Read these off the grid that follows. Counting starts at 0.
1) What is the entry at row 0, column 2?
2) What is the entry in the bottom-right corner?
3) What is the entry just right of -1.011?
4) What is the entry just right of -1.847?
5) What is the top-right entry?
6) What is the entry directly above 1.167?
7) What is the entry at row 0, column 1?
8) What is the entry directly above 0.287?
 0.956   0.866   4.623  -0.680   0.045   1.888   3.280   2.425   1.976  -1.164   1.745   3.511  -1.139   1.351   5.390   1.827
-3.968  -2.123   0.513  -0.856   0.334   1.737   0.486   0.559   0.287   3.706   2.441  -1.011  -2.514   1.622  -0.626   0.243
-1.833   1.764   2.179   0.043  -1.389  -2.403   0.117   1.619  -0.288  -0.692  -2.968  -0.784  -2.457  -1.302   0.632  -0.771
-3.446  -5.701   0.705  -1.559  -0.187  -0.635  -2.519   1.587   0.325  -0.373  -0.608   0.773  -0.227   0.184   0.048   0.702
 0.969  -0.389  -0.689   1.325   0.959   0.494   0.317  -1.020   0.101  -0.643   0.399   0.167   3.465  -0.689   0.065  -0.522
-1.646   1.111   2.075   1.123   0.602   0.686   0.700   0.941   1.667   2.963  -1.130   2.208  -2.108   2.103   1.806   0.149
-2.580   0.070   1.196  -0.451   2.307  -2.897  -1.139   0.216  -1.931   0.857   0.189  -1.159   3.500  -3.131   1.487   0.044
-0.485  -1.202  -0.283  -2.121   0.705  -1.199   0.347  -1.034  -1.086  -1.847   2.691  -0.322   1.167  -1.928   0.642  -4.148
 0.472   1.606   1.049   1.654  -1.665   0.589   0.653   0.372   0.688   3.305   2.744   1.180   0.547   2.157   0.187   1.124
1) 4.623
2) 1.124
3) -2.514
4) 2.691
5) 1.827
6) 3.500
7) 0.866
8) 1.976

Read these off the row that follows.
1) Which number is the entry just right of 0.510?
2) Which number is the maximum?
3) Which number is the entry just left of -1.351?
4) Which number is the entry just left of 3.931?
5) Which number is the entry just left of -6.655?
array([ 0.510,  0.932,  2.034, -6.275, -1.351,  1.243, -5.088,  3.931,
       -0.179, -6.655])
1) 0.932
2) 3.931
3) -6.275
4) -5.088
5) -0.179

-1.320, -1.255, -5.057, -1.402, 1.051, -5.420, -0.689, 0.893, -3.874, -0.555, 1.366, -2.355, -1.631
-2.823, -1.012, -4.220, -2.193, -2.246, -4.664, -2.797, -1.506, -3.484, 2.049, -1.936, 2.384, -2.494
-0.969, -0.848, -4.482, -2.279, -1.260, -5.378, -0.885, -0.970, -3.636, 1.914, -1.233, 1.486, -2.412
0.082, -1.162, -5.020, -2.485, 1.620, -4.706, 0.573, 1.738, -4.080, -0.741, 2.105, -2.993, -2.609
-0.480, -1.419, -2.274, -2.665, -3.093, -1.073, -0.911, -2.212, -2.082, -0.061, -3.454, 1.748, -2.319
-1.962, -0.684, -5.062, -1.947, -2.333, -6.059, -1.633, -2.083, -3.991, 1.511, -2.683, 1.863, -1.758
1.659, -0.498, -1.857, -2.699, -3.169, -1.346, 1.188, -2.544, -1.517, 2.071, -3.477, 3.174, -2.513
-1.382, -0.778, -3.798, -0.966, -3.014, -4.986, -1.134, -2.531, -3.707, 1.450, -3.672, 2.890, 0.948
-0.466, -1.076, -3.163, -0.865, -2.112, -2.778, -0.131, -1.771, -2.613, -1.147, -2.558, 0.363, 0.535
-1.610, -0.885, 2.131, 0.061, -2.468, 3.365, -2.259, -2.168, 2.091, 0.564, -2.353, 2.182, -1.549
-3.755, -1.784, -2.586, -1.506, -2.667, -1.595, -3.860, -1.720, -2.367, -0.773, -2.590, 1.017, -1.332
-0.512, -1.427, -3.565, -1.823, 2.643, -2.638, -0.133, 2.807, -2.901, -1.407, 3.571, -3.954, -2.633
0.044, -1.519, -3.092, -2.674, -1.035, -0.735, 0.046, -0.297, -2.092, -2.049, -0.707, -1.405, -3.131
Counting starts at 0.
The entry directly above -0.133: -3.860
The entry in the bottom-right corner? -3.131
The entry directly below the smallest entry? -1.346
The entry directly below -1.633 -> 1.188
The median entry is -1.595
The entry directly above -2.353 is -2.558
The entry in the top-right corner? -1.631
The entry at row 0, column 1? -1.255
The entry just left of -0.498? 1.659
The entry just left of -2.212: -0.911
The entry just left of -2.367? -1.720
The entry in row 0 and column 0? -1.320
The entry in row 2 and column 2? -4.482
The entry directly above -2.674 is -1.823
The entry in the bottom-left corner? 0.044
The entry at row 0, column 2: -5.057
The entry at row 2, column 0: -0.969
The entry at row 1, column 0 is -2.823
The entry directly below -2.355: 2.384
The bottom entry of the column that holds the largest entry? -0.707
The entry in row 1 and column 1? -1.012
The entry directly below -1.407? -2.049
The entry directly above -3.798 -> -1.857
The bottom entry of the column that holds the smallest entry? -0.735
The entry just right of 1.659? -0.498
The entry just left of -2.168? -2.259
The entry directly above -2.468? -2.112
The largest entry: 3.571
The entry just right of the largest entry -> -3.954
The entry directly below 2.807? -0.297
